[-0.25  2.53 -3.84  8.23  3.13  0.43 -2.13] -> nisiz
[ 0.94 -4.36  0.31  0.10 -4.16 -3.24 -1.33] -> kir
[-1.33 -4.16 -3.24 -4.36  0.31  0.10  0.93] -> nuzum
[-0.25  2.53 -3.84  8.23  3.13 -0.30 -1.46] -> Dobaz
order: [ 0.93  0.10  0.31 -4.36 -3.24 -4.16 -1.33] : nuzum
order: [ 0.93  0.31 -4.36 -4.16 -3.24  0.10 -1.33] : nuzum
order: [-4.36 -4.16 -3.24 -1.33  0.10  0.31  0.94] : kir

[ 2.18 -0.76  1.79 -7.64] : Zemo
[-0.02  2.37  2.51 -3.16] : Fov
[-3.29 -1.67  0.44 -5.14] : leb
order: [-5.14 -3.29 -1.67  0.44] : leb
order: [-7.64  1.79 -0.76  2.18] : Zemo

[-3.82 -0.47  1.97  3.60 -0.40 -0.06 -0.19 -1.91 -3.95] : Tage
[-7.64  6.04 -6.51 -2.61  5.23 -3.57  6.14  6.43 -2.87] : diz
[ 3.11 -0.25  2.84 -4.91 -0.92 -3.17  2.50  1.14 -1.44] : Rif
[-3.28 -1.36  0.73  3.20  1.18 -4.40  1.05  0.71  5.97] : Geru
[-3.17  3.11  1.14 -0.25 -0.92 -1.44  2.84 -4.91  2.49] : buni
[ 5.74 -4.53  5.77  0.33 -3.71  1.63 -3.40 -3.07  2.88] : Lagas
[-3.71 -4.53  5.74  0.33 -3.07  2.89  1.63 -3.40  5.77] : dizo
[-1.41  2.75 -0.74  4.52 -1.15  1.72  2.20  0.80 -1.89] : vidol
[-0.47 -3.81 -0.40 -1.91  1.97 -0.06 -3.95 -0.19  3.60] : Vego
[ 3.20 -0.27  2.37  2.65 -2.21  2.77  1.87  1.19 -3.62] : Zol
[ 5.52  3.92  5.76 -3.37 -4.82 -3.75  8.48  2.77 -5.48] : vula
[ 2.37  1.87  2.76  3.20 -3.62  1.19  2.65 -0.27 -2.21] : lofab
order: [-1.44  1.14  2.50 -3.17 -0.92 -4.91  2.84 -0.25  3.11] : Rif
order: [ 0.33 -4.53 -3.40  2.89 -3.07  5.74  5.77 -3.71  1.63] : dizo
order: [ 3.60 -0.47 -3.81 -0.40 -1.91  1.97 -0.06 -3.95 -0.19] : Vego
order: [ 5.77 -3.40  1.63  2.89 -3.07  0.33  5.74 -4.53 -3.71] : dizo
order: [-3.07  2.88  5.74 -4.53  5.77  0.33 -3.71  1.63 -3.40] : Lagas
order: [ 2.65  3.20 -0.27  1.19  2.37  1.87 -3.62 -2.21  2.76] : lofab
order: [-4.53 -3.71 -3.40 -3.07  0.33  1.63  2.89  5.74  5.77] : dizo

[ 0.99 -5.68  1.17 -6.99  0.80  3.79  0.87 -0.34] : Zuf
[-4.97 -0.44  0.98  0.60  4.93 -2.16  3.21  0.34] : difun
[ 0.68 -0.42  5.38 -0.16 -0.53 -1.29 -1.45  7.96] : morip
order: [ 0.34 -4.97 -0.44  0.98  0.60  4.93 -2.16  3.21] : difun
order: [-0.34  0.87  3.79  0.80 -6.99  1.17 -5.68  0.99] : Zuf

[-2.10  2.88 -1.97  4.59  1.00 -5.53 -2.50 -2.93  2.51  2.89  1.44  0.38
 -5.98  2.74 -1.08 -1.26 -1.46  0.25  0.91 -2.76  1.07 -2.33  4.49 -5.38
 -2.70 -2.13] = gadol
[ 1.00 -1.26 -2.93 -2.76 -1.97 -5.38  1.07 -5.98  4.49 -1.08  0.39  1.44
  2.74 -2.10  0.25  2.88 -1.46 -5.53  4.59 -2.50  2.51 -2.33 -2.13 -2.70
  2.89  0.91] = Ravit
[ 3.76 -3.71  7.25 -8.74  7.49 -3.34 -3.22 -1.35 -3.85 -1.78 -0.91  4.57
  3.87  1.16 -3.76 -2.53 -3.37 -3.55  1.29 -2.10 -7.26 -3.07 -1.64  7.26
  0.97  2.18] = Natak
[-8.74  7.26 -1.78  7.49  3.87  7.25 -3.34 -0.90 -3.76 -3.22  3.76 -3.85
  4.57 -2.10  1.29 -3.07 -3.71  0.97 -1.64  1.16 -7.26 -3.55  2.18 -1.35
 -2.53 -3.37] = Repa
[-3.85 -1.64 -3.71 -0.90 -3.76 -3.55  2.18  4.57  7.49  0.97 -3.37  3.76
  7.25 -1.35 -8.74  1.16 -3.34 -3.07  7.26 -7.27  3.87 -1.78 -2.10 -3.22
 -2.53  1.29] = rap
order: [-5.98 -5.53 -5.38 -2.93 -2.76 -2.70 -2.50 -2.33 -2.13 -2.10 -1.97 -1.46
 -1.26 -1.08  0.25  0.39  0.91  1.00  1.07  1.44  2.51  2.74  2.88  2.89
  4.49  4.59] : Ravit
order: [-8.74 -7.26 -3.85 -3.76 -3.71 -3.55 -3.37 -3.34 -3.22 -3.07 -2.53 -2.10
 -1.78 -1.64 -1.35 -0.90  0.97  1.16  1.29  2.18  3.76  3.87  4.57  7.25
  7.26  7.49] : Repa
order: [-3.37 -2.53 -1.35  2.18 -3.55 -7.26  1.16 -1.64  0.97 -3.71 -3.07  1.29
 -2.10  4.57 -3.85  3.76 -3.22 -3.76 -0.90 -3.34  7.25  3.87  7.49 -1.78
  7.26 -8.74] : Repa
order: [ 3.76 -1.35 -1.64 -8.74 -3.07 -3.37 -2.10 -3.71  3.87  7.25  1.16  4.57
  7.49 -3.34 -1.78 -3.55 -2.53  7.26 -3.22  2.18  0.97  1.29 -3.85 -0.90
 -3.76 -7.27] : rap

